Here is a tiny trained network, its code and every weight. The questions are about switching its units off for an input and a class, where a switched-off unit gives its printed mean instead of its output.

import numpy as np


def w(rows, s, z=0):
    codes = np.array(rows[::2]) - 128.0
    scale = np.full(codes.shape[1], s)
    scale[-1] = z or s
    return codes * scale


def f(y):
    return np.maximum(y, 0)


def log_softmax(a):
    a = a - a.max(-1, keepdims=True)
    return a - np.log(np.exp(a).sum(-1, keepdims=True))


def net(x, mask):
    res = np.array(x, float).reshape(1, 6) / 4 @ E
    y = f(res @ A[0][:, :-1].T + A[0][:, -1])
    res = res + np.where(mask, y, B[0][:, -1]) @ B[0][:, :-1]
    return log_softmax(res[-1] @ U[:, :-1].T + U[:, -1])


A, B = {}, {}
E = w([
[205,101,116,66,58],'x0',
[1,116,44,187,81],'x1',
[124,171,159,225,100],'x2',
[123,32,157,160,153],'x3',
[238,157,70,162,197],'x4',
[140,138,148,175,122],'x5',
],0.0096)
A[0] = w([
[131,140,100,150,206,255],'n1',
[148,83,246,103,67,147],'n2',
[100,126,150,63,175,213],'n3',
[153,198,96,146,126,128],'n4',
[128,193,246,166,136,120],'n5',
[154,102,49,184,195,210],'n6',
[148,110,140,145,8,128],'n7',
[163,176,40,135,175,133],'n8',
[84,138,150,192,172,169],'n9',
[29,139,173,145,128,164],'n10',
[207,170,244,110,164,129],'n11',
],0.011,0.0038)
B[0] = w([
[89,172,57,230,130,197],'n1',
[118,24,118,91,217,225],'n2',
[151,155,85,32,76,182],'n3',
[153,250,94,48,118,181],'n4',
[8,69,115,197,2,202],'n5',
[18,131,184,188,196,212],'n6',
[115,181,35,127,223,201],'n7',
[147,187,75,170,179,205],'n8',
[90,78,125,202,86,199],'n9',
[91,80,134,123,98,224],'n10',
[86,48,114,178,29,250],'n11',
],0.0066,0.011)
U = w([
[153,207,54,134,247,199],'0',
[160,133,201,181,177,4],'1',
[181,98,181,62,124,121],'2',
[21,94,116,189,14,187],'3',
[153,221,93,136,30,97],'4',
],0.011,0.0033)

Each question gives the input, the list of numbers given to net, and the class t.
The units are the neurons (one row each of A and B). Each row of codes is followed by its name. A weight is (code - 128) times the scale printed after its matrix; where a second scale follows, it is the last column's (A, B and U).
mask holds one flag per neuron, in row order. A switched-off neuron (its flag False) gives its mean, the last column of its row in B, instead of its output. The means were averaged over made-up inputs and are rounded, as every weight is.
A unit's drop is (log p(t) with every unit on - log p(t) with that unit switched off) / (log p(t) with every unit on - log p(t) with every unit switched off).
The circuit of an input: a set's keep is (log p(t) with only the set's units on - log p(t) with every unit switched off) / (log p(t) with every unit on - log p(t) with every unit switched off). Starting from all 11 units, units are removed one at a time, each time the one whose removal leaves the highest keep (on an exact tie, the one counted first), for as long as the keep stays at least 0.8.
circuit, biggest first: the units of the circuit, biggest drop first
most important unit: the unit with the biggest drop
top k neurons: the k neurons with the biggest drops, biggest first
drop of u: that unit's drop, to one decimal
input [-3,-4,-5,5,-7,4], class 2: most important unit : n2
input [-7,-8,-1,-4,7,-5], class 4: circuit, biggest first : n11, n4
input [2,-2,-2,-5,0,-7], class 4: top 4 neurons : n2, n7, n6, n3
input [8,3,3,-7,-7,-1], class 0: top 3 neurons : n7, n11, n5
input [0,6,5,4,8,1], class 0: top 3 neurons : n11, n5, n8
input [3,-3,3,-4,2,0], class 4: circuit, biggest first : n4, n6
input [3,5,-2,6,5,-1], class 0: circuit, biggest first : n11, n5
input [6,4,-6,-8,-2,5], class 4: top 2 neurons : n2, n6
input [-2,7,1,3,7,-3], class 0: top 4 neurons : n11, n5, n8, n10
input [0,-6,8,-2,7,3], class 3: top 2 neurons : n11, n5
input [2,2,-8,4,0,-4], class 0: top 3 neurons : n11, n5, n10
input [6,-1,8,7,-7,-8], class 2: top 2 neurons : n2, n11
input [3,0,1,-6,-4,-6], class 2: drop of n8 : 0.1
input [3,-8,-2,0,7,6], class 3: circuit, biggest first : n11
input [3,2,-8,-4,-4,5], class 2: drop of n11 : 0.2
input [-2,-7,-7,5,7,8], class 3: drop of n11 : 1.3
input [0,3,3,-7,-1,-4], class 4: drop of n2 : 0.2
